Below is a small trained network, with its code and all its weights. Each question gives an input and a target symbol and asks what happens when units are switched off, that is, made to give their printed mean instead of their output.

import numpy as np


def w(rows, s, z=0):
    codes = np.array(rows[::2]) - 128.0
    scale = np.full(codes.shape[1], s)
    scale[-1] = z or s
    return codes * scale


def norm(h):
    return h / np.sqrt((h * h).mean(-1, keepdims=True) + 1e-5)


def f(y):
    return np.maximum(y, 0)


def softmax(a):
    e = np.exp(a - a.max(-1, keepdims=True))
    return e / e.sum(-1, keepdims=True)


def log_softmax(a):
    a = a - a.max(-1, keepdims=True)
    return a - np.log(np.exp(a).sum(-1, keepdims=True))


def net(x, mask):
    ids = ['ΔΘΛΠΣΨαβεζημξτφω'.index(c) for c in x.split()]
    T = len(ids)
    res = E[ids] + P[:T]
    q, k, v = (norm(res) @ M[0].T for M in (Q, K, V))
    z = softmax(np.where(np.tri(T) > 0, q @ k.T / 3**0.5, -1e9)) @ v
    res = res + np.where(mask[0], z, O[0][:, -1]) @ O[0][:, :-1]
    y = f(norm(res) @ A[0][:, :-1].T + A[0][:, -1])
    res = res + np.where(mask[1:9], y, B[0][:, -1]) @ B[0][:, :-1]
    return log_softmax(norm(res)[-1] @ U[:, :-1].T + U[:, -1])


Q, K, V, O, A, B = {}, {}, {}, {}, {}, {}
E = w([
[183,148,167,89,168,94,112,111],'Δ',
[152,246,135,212,84,255,174,195],'Θ',
[193,160,97,87,155,84,76,130],'Λ',
[143,209,185,98,159,88,227,137],'Π',
[128,157,150,85,203,137,79,130],'Σ',
[170,127,110,113,141,71,103,128],'Ψ',
[175,117,145,71,176,92,78,142],'α',
[111,140,39,65,123,166,139,96],'β',
[177,180,84,122,168,99,68,114],'ε',
[147,167,140,56,183,89,92,108],'ζ',
[48,59,148,104,70,76,94,115],'η',
[153,107,151,110,194,125,92,138],'μ',
[178,132,145,76,119,200,81,120],'ξ',
[179,159,90,92,166,42,117,96],'τ',
[71,160,133,60,121,99,107,208],'φ',
[185,51,109,120,121,160,92,136],'ω',
],0.0092)
P = w([
[165,132,109,155,253,67,58,56],'0',
[180,139,108,127,199,78,73,78],'1',
[186,140,103,123,169,83,81,90],'2',
[187,141,106,108,145,90,87,102],'3',
[187,145,112,108,136,103,101,117],'4',
[190,139,110,101,120,112,107,124],'5',
[197,144,121,99,108,126,108,138],'6',
[192,149,108,91,94,130,125,147],'7',
[199,150,122,94,86,146,125,167],'8',
[205,157,120,89,71,154,145,173],'9',
[206,149,122,94,65,161,146,184],'10',
],0.0045)
Q[0] = w([
[210,143,63,6,147,87,62,140],'h0',
[143,166,118,150,135,169,195,146],'h0',
[203,180,127,72,112,145,105,161],'h0',
],0.013)
K[0] = w([
[111,114,124,127,11,192,209,172],'h0',
[157,178,100,177,178,125,134,140],'h0',
[148,148,156,197,77,206,168,201],'h0',
],0.011)
V[0] = w([
[167,54,220,182,112,137,55,125],'h0',
[170,112,32,94,154,244,146,16],'h0',
[254,222,250,125,199,114,154,136],'h0',
],0.0056)
O[0] = w([
[165,61,224,193,76,68,61,80,19],'h0',
[176,138,70,81,128,197,184,45,253],'h0',
[2,70,97,113,55,137,134,112,131],'h0',
],0.0071,0.0058)
A[0] = w([
[166,146,184,188,137,99,153,155,120],'n0',
[106,134,127,138,113,209,121,110,119],'n1',
[77,49,121,130,110,152,143,168,99],'n2',
[101,116,92,103,140,130,152,80,93],'n3',
[103,162,140,148,167,105,101,254,2],'n4',
[206,102,166,176,146,135,124,106,91],'n5',
[111,59,136,105,150,91,108,162,98],'n6',
[157,106,125,159,135,136,162,38,201],'n7',
],0.0096,0.0043)
B[0] = w([
[138,144,205,95,255,107,188,109,154],'n0',
[147,130,154,141,181,57,59,89,219],'n1',
[129,128,95,159,213,188,137,197,187],'n2',
[173,153,219,206,125,136,135,143,254],'n3',
[153,162,107,95,52,102,39,203,207],'n4',
[119,109,26,234,119,156,162,238,161],'n5',
[176,172,88,114,129,151,177,107,181],'n6',
[94,115,168,126,59,174,169,213,239],'n7',
],0.0065,0.0048)
U = w([
[5,123,127,99,175,93,238,201,130],'Δ',
[172,160,68,143,60,102,48,40,57],'Θ',
[162,103,68,164,23,21,187,78,218],'Λ',
[164,24,92,80,171,123,9,66,157],'Π',
[105,176,150,144,96,49,229,123,109],'Σ',
[170,124,96,87,53,105,112,101,2],'Ψ',
[99,230,117,249,106,181,92,126,115],'α',
[216,216,76,71,175,193,215,91,143],'β',
[146,211,117,99,70,66,41,255,151],'ε',
[72,189,205,36,122,99,122,48,104],'ζ',
[196,114,199,213,233,93,138,195,239],'η',
[52,65,103,108,84,166,153,114,198],'μ',
[108,143,185,124,202,156,73,125,65],'ξ',
[198,81,253,83,6,188,110,104,187],'τ',
[158,29,124,164,157,171,124,164,82],'φ',
[224,46,71,217,16,160,186,231,31],'ω',
],0.0065,0.0029)

Each question gives the input, a string of symbols that net reads in full, and the target symbol t.
The units are the heads (3 rows each of Q, K, V and O) and the neurons (one row each of A and B). Each row of codes is followed by its name. A weight is (code - 128) times the scale printed after its matrix; where a second scale follows, it is the last column's (O, A, B and U).
mask holds one flag per unit, heads first, then neurons. A switched-off unit (its flag False) gives its mean, the last column of its rows in O or B, instead of its output. The means were averaged over made-up inputs and are rounded, as every weight is.
A unit's drop is (log p(t) with every unit on - log p(t) with that unit switched off) / (log p(t) with every unit on - log p(t) with every unit switched off).
The circuit of an input: a set's keep is (log p(t) with only the set's units on - log p(t) with every unit switched off) / (log p(t) with every unit on - log p(t) with every unit switched off). Starting from all 9 units, units are removed one at a time, each time the one whose removal leaves the highest keep (on an exact tie, the one counted first), for as long as the keep stays at least 0.8.
circuit, biggest first: the units of the circuit, biggest drop first
top k neurons: the k neurons with the biggest drops, biggest first
drop of u: that unit's drop, to one decimal
input β ω α φ φ β φ η ζ, target η: top neuron : n0
input φ ξ Ψ, target τ: circuit, biggest first : h0, n7
input τ Ψ ε, target α: circuit, biggest first : h0, n3, n4
input φ β φ α α, target ε: circuit, biggest first : h0, n4
input β ξ φ β Θ, target α: circuit, biggest first : h0, n1
input φ Θ Ψ β ω β β α ζ, target ζ: top 4 neurons : n7, n4, n3, n5
input ζ φ φ ξ ε, target τ: circuit, biggest first : h0, n7
input ξ Σ α β η Σ, target η: top 2 neurons : n0, n5
input Θ ω β β ω η α β β ε Δ, target τ: top 2 neurons : n3, n5
input Δ Θ Ψ, target ω: circuit, biggest first : h0, n3, n1
input β ω η β β ξ α, target τ: circuit, biggest first : h0, n7
input β α Θ Ψ, target ω: circuit, biggest first : h0, n3, n4
input φ ζ β φ φ Ψ Θ, target α: circuit, biggest first : h0, n1, n7
input β β β Σ ε η Ψ, target η: circuit, biggest first : h0
input β α φ Θ β Ψ τ, target Λ: circuit, biggest first : h0, n2
input β β ε β α ω, target ω: circuit, biggest first : h0, n5
input β η α α Δ, target η: top 2 neurons : n0, n5
input Δ β β Θ β φ ε, target Θ: top 3 neurons : n7, n2, n4
input β Θ Ψ β β Δ φ, target Δ: top 2 neurons : n4, n2
input μ β φ Λ, target ε: top neuron : n4
input φ β β β ξ α ζ α ζ, target τ: drop of n3 : 0.1
input α φ β φ φ α ζ, target ε: drop of h0 : 1.4
input β Θ φ φ β β ζ, target ζ: drop of n7 : 0.2
input φ Δ α ξ φ Ψ Σ, target ε: drop of h0 : 1.4
